Below is a small trained network, with its code and all its weights. Each question gives an input and a class and asks what happens when units are switched off, that is, made to give their printed mean instead of their output.

import numpy as np


def w(rows, s, z=0):
    codes = np.array(rows[::2]) - 128.0
    scale = np.full(codes.shape[1], s)
    scale[-1] = z or s
    return codes * scale


def f(y):
    return y / 2 * (1 + np.tanh(0.7978845608 * (y + 0.044715 * y**3)))


def log_softmax(a):
    a = a - a.max(-1, keepdims=True)
    return a - np.log(np.exp(a).sum(-1, keepdims=True))


def net(x, mask):
    res = np.array(x, float).reshape(1, 6) / 4 @ E
    y = f(res @ A[0][:, :-1].T + A[0][:, -1])
    res = res + np.where(mask, y, B[0][:, -1]) @ B[0][:, :-1]
    return log_softmax(res[-1] @ U[:, :-1].T + U[:, -1])


A, B = {}, {}
E = w([
[168,185,171,138,107,118,121,161,180],'x0',
[156,98,77,184,84,146,118,108,172],'x1',
[6,115,102,126,155,114,78,44,135],'x2',
[137,139,130,150,128,127,148,111,128],'x3',
[239,81,157,165,80,158,207,218,160],'x4',
[90,255,86,120,177,81,93,72,250],'x5',
],0.0073)
A[0] = w([
[94,106,153,106,153,126,15,59,219,72],'neuron 1',
[61,154,129,82,196,144,93,118,179,9],'neuron 2',
[176,66,161,195,111,94,149,236,52,10],'neuron 3',
[76,112,137,99,43,106,103,170,154,115],'neuron 4',
[146,129,167,54,177,174,100,100,63,253],'neuron 5',
[194,119,142,127,138,209,122,232,71,21],'neuron 6',
[177,37,153,226,142,197,49,35,86,118],'neuron 7',
[180,195,169,168,172,160,86,158,93,235],'neuron 8',
[222,26,157,89,152,109,184,140,152,63],'neuron 9',
[141,123,144,81,109,174,42,41,160,9],'neuron 10',
[144,95,249,114,70,167,58,21,27,6],'neuron 11',
[87,2,119,204,186,163,135,129,167,177],'neuron 12',
[129,20,9,139,110,144,114,88,162,204],'neuron 13',
[38,78,107,86,56,172,109,160,30,245],'neuron 14',
[102,131,79,95,171,23,70,72,147,28],'neuron 15',
],0.0055,0.0023)
B[0] = w([
[126,182,92,180,178,175,63,102,62,209],'neuron 1',
[101,180,151,222,126,100,121,146,117,183],'neuron 2',
[64,87,44,163,198,177,147,112,29,241],'neuron 3',
[153,157,191,215,90,93,151,94,163,129],'neuron 4',
[186,60,142,52,89,33,157,88,165,198],'neuron 5',
[70,109,3,236,114,220,166,187,66,215],'neuron 6',
[197,170,101,66,97,53,151,156,178,192],'neuron 7',
[204,27,145,89,71,85,206,167,95,184],'neuron 8',
[25,121,98,199,171,184,174,148,118,204],'neuron 9',
[45,193,115,166,170,156,103,66,110,140],'neuron 10',
[167,153,126,94,199,100,149,83,117,172],'neuron 11',
[148,120,145,76,76,101,155,112,187,185],'neuron 12',
[188,66,189,105,96,78,91,79,127,204],'neuron 13',
[193,115,150,67,106,67,160,86,160,253],'neuron 14',
[68,139,97,154,194,190,152,160,64,206],'neuron 15',
],0.0057,0.0046)
U = w([
[156,96,117,75,2,94,224,207,160,225],'0',
[112,208,186,106,40,80,128,25,211,245],'1',
[6,151,45,217,57,185,163,141,90,3],'2',
],0.0043,0.0023)

Each question gives the input, the list of numbers given to net, and the class t.
The units are the neurons (one row each of A and B). Each row of codes is followed by its name. A weight is (code - 128) times the scale printed after its matrix; where a second scale follows, it is the last column's (A, B and U).
mask holds one flag per neuron, in row order. A switched-off neuron (its flag False) gives its mean, the last column of its row in B, instead of its output. The means were averaged over made-up inputs and are rounded, as every weight is.
A unit's drop is (log p(t) with every unit on - log p(t) with that unit switched off) / (log p(t) with every unit on - log p(t) with every unit switched off).
The circuit of an input: a set's keep is (log p(t) with only the set's units on - log p(t) with every unit switched off) / (log p(t) with every unit on - log p(t) with every unit switched off). Starting from the 12 units with the biggest drops (on a tie, the unit counted first), units are removed one at a time, each time the one whose removal leaves the highest keep (on an exact tie, the one counted first), for as long as the keep stays at least 0.8.
circuit, biggest first: the units of the circuit, biggest drop first
most important unit: the unit with the biggest drop
top k neurons: the k neurons with the biggest drops, biggest first
drop when u is switched off: that unit's drop, to one decimal
input [4,-7,-7,-7,5,-7], class 2: top 3 neurons	(neuron 6; neuron 3; neuron 9)
input [6,-7,4,6,-5,8], class 2: most important unit	neuron 15
input [7,6,-6,0,3,-1], class 2: circuit, biggest first	(neuron 6; neuron 3; neuron 9)
input [7,3,-3,7,1,-6], class 2: circuit, biggest first	(neuron 3; neuron 6)
input [-8,2,-6,8,7,-2], class 2: circuit, biggest first	(neuron 3; neuron 6)
input [-4,-5,-6,-8,4,-5], class 2: circuit, biggest first	(neuron 6; neuron 3)
input [7,-4,-1,3,6,0], class 2: drop when neuron 5 is switched off	0.2
input [5,-7,-2,-1,6,0], class 2: drop when neuron 6 is switched off	0.4
input [3,4,-3,-3,8,0], class 2: drop when neuron 6 is switched off	0.2
input [-3,-8,-6,7,1,-7], class 2: drop when neuron 5 is switched off	-0.1
